Here is a tiny trained network, its code and every weight. The questions are about switching its units off for an input and a target symbol, where a switched-off unit gives its printed mean instead of its output.

import numpy as np


def w(rows, s, z=0):
    codes = np.array(rows[::2]) - 128.0
    scale = np.full(codes.shape[1], s)
    scale[-1] = z or s
    return codes * scale


def norm(h):
    return h / np.sqrt((h * h).mean(-1, keepdims=True) + 1e-5)


def f(y):
    return np.maximum(y, 0)


def softmax(a):
    e = np.exp(a - a.max(-1, keepdims=True))
    return e / e.sum(-1, keepdims=True)


def log_softmax(a):
    a = a - a.max(-1, keepdims=True)
    return a - np.log(np.exp(a).sum(-1, keepdims=True))


def net(x, mask):
    ids = ['βγδζηξπστφω'.index(c) for c in x.split()]
    T = len(ids)
    res = E[ids] + P[:T]
    q, k, v = (norm(res) @ M[0].T for M in (Q, K, V))
    z = softmax(np.where(np.tri(T) > 0, q @ k.T / 4**0.5, -1e9)) @ v
    res = res + np.where(mask[0], z, O[0][:, -1]) @ O[0][:, :-1]
    y = f(norm(res) @ A[0][:, :-1].T + A[0][:, -1])
    res = res + np.where(mask[1:17], y, B[0][:, -1]) @ B[0][:, :-1]
    return log_softmax(norm(res)[-1] @ U[:, :-1].T + U[:, -1])


Q, K, V, O, A, B = {}, {}, {}, {}, {}, {}
E = w([
[111,119,108,187],'β',
[110,4,50,108],'γ',
[130,128,191,104],'δ',
[132,119,56,152],'ζ',
[101,62,128,140],'η',
[168,120,136,156],'ξ',
[104,67,108,149],'π',
[35,191,104,151],'σ',
[103,118,161,171],'τ',
[133,73,152,79],'φ',
[43,45,170,120],'ω',
],0.025)
P = w([
[38,117,113,2],'0',
[28,45,114,122],'1',
[53,37,114,140],'2',
[69,43,130,141],'3',
[81,40,124,153],'4',
[97,37,127,159],'5',
[104,33,125,168],'6',
[116,36,134,173],'7',
[128,37,144,181],'8',
[142,36,143,185],'9',
[156,43,145,194],'10',
[143,19,145,200],'11',
],0.0062)
Q[0] = w([
[171,230,72,78],'H0',
[131,223,137,104],'H0',
[41,254,108,110],'H0',
[6,154,107,181],'H0',
],0.02)
K[0] = w([
[10,147,84,17],'H0',
[54,182,94,115],'H0',
[5,228,117,123],'H0',
[70,167,171,154],'H0',
],0.019)
V[0] = w([
[222,135,133,10],'H0',
[106,164,127,85],'H0',
[147,118,52,99],'H0',
[142,29,125,146],'H0',
],0.013)
O[0] = w([
[130,157,114,28,104],'H0',
[77,162,100,118,62],'H0',
[108,65,103,120,94],'H0',
[249,78,119,145,253],'H0',
],0.013,0.011)
A[0] = w([
[116,173,107,92,57],'N0',
[66,58,126,98,83],'N1',
[214,169,119,182,124],'N2',
[182,161,26,151,216],'N3',
[184,245,144,161,43],'N4',
[160,91,231,87,108],'N5',
[197,163,132,53,123],'N6',
[86,164,159,219,87],'N7',
[221,206,88,82,161],'N8',
[192,100,137,86,159],'N9',
[147,236,188,117,20],'N10',
[122,132,132,82,60],'N11',
[131,180,131,177,48],'N12',
[5,77,172,152,3],'N13',
[167,189,205,148,211],'N14',
[51,133,35,185,187],'N15',
],0.021,0.0037)
B[0] = w([
[167,88,188,109,132],'N0',
[73,175,169,179,146],'N1',
[252,54,162,123,234],'N2',
[109,174,139,36,195],'N3',
[195,176,155,193,140],'N4',
[249,156,99,71,250],'N5',
[101,134,56,140,188],'N6',
[38,214,168,129,144],'N7',
[197,160,78,160,184],'N8',
[67,82,113,156,250],'N9',
[242,191,182,136,147],'N10',
[125,119,75,133,137],'N11',
[61,144,171,144,134],'N12',
[156,107,77,233,141],'N13',
[2,160,170,117,195],'N14',
[173,98,119,12,152],'N15',
],0.041,0.015)
U = w([
[181,207,151,113,124],'β',
[123,128,200,155,181],'γ',
[126,86,165,119,100],'δ',
[77,77,130,86,149],'ζ',
[149,147,142,213,100],'η',
[101,147,144,126,252],'ξ',
[137,117,148,124,7],'π',
[125,127,138,2,22],'σ',
[115,130,43,119,138],'τ',
[143,76,167,152,185],'φ',
[125,126,219,94,71],'ω',
],0.016,0.0038)

Each question gives the input, a string of symbols that net reads in full, and the target symbol t.
The units are the heads (4 rows each of Q, K, V and O) and the neurons (one row each of A and B). Each row of codes is followed by its name. A weight is (code - 128) times the scale printed after its matrix; where a second scale follows, it is the last column's (O, A, B and U).
mask holds one flag per unit, heads first, then neurons. A switched-off unit (its flag False) gives its mean, the last column of its rows in O or B, instead of its output. The means were averaged over made-up inputs and are rounded, as every weight is.
A unit's drop is (log p(t) with every unit on - log p(t) with that unit switched off) / (log p(t) with every unit on - log p(t) with every unit switched off).
The circuit of an input: a set's keep is (log p(t) with only the set's units on - log p(t) with every unit switched off) / (log p(t) with every unit on - log p(t) with every unit switched off). Starting from the 12 units with the biggest drops (on a tie, the unit counted first), units are removed one at a time, each time the one whose removal leaves the highest keep (on an exact tie, the one counted first), for as long as the keep stays at least 0.8.
circuit, biggest first: the units of the circuit, biggest drop first
top k neurons: the k neurons with the biggest drops, biggest first
drop of u: that unit's drop, to one decimal
input δ ζ ω δ φ δ, target τ: circuit, biggest first : [H0, N6]
input η δ ζ, target σ: top 3 neurons : [N3, N15, N5]
input ξ β ω γ ζ δ ζ τ, target τ: circuit, biggest first : [H0, N6, N9]
input η β ζ δ ζ η γ β δ ζ ζ τ, target γ: circuit, biggest first : [H0, N7, N5]
input ξ ξ ξ ζ φ ζ φ, target τ: circuit, biggest first : [H0, N2, N6]
input ξ ω δ φ δ δ δ δ δ δ β, target τ: circuit, biggest first : [H0, N6, N9]
input ξ τ ξ δ δ σ δ φ δ, target τ: circuit, biggest first : [H0, N6, N9]
input δ ζ η β β δ δ σ, target ξ: top 4 neurons : [N7, N13, N5, N15]
input δ τ β, target ω: top 4 neurons : [N7, N5, N15, N9]
input σ η δ β δ, target ω: top neuron : [N14]
input ξ φ π η δ ξ γ, target ζ: top 3 neurons : [N5, N2, N8]
input ξ ζ δ η δ δ γ, target τ: drop of N14 : 0.3
input ξ ζ δ ζ δ δ ζ ζ δ σ ω, target τ: drop of N9 : 0.2
input η π ω, target η: drop of N13 : 0.1
input ξ δ η δ δ ζ ζ δ ζ ζ δ π, target τ: top neuron : [N2]
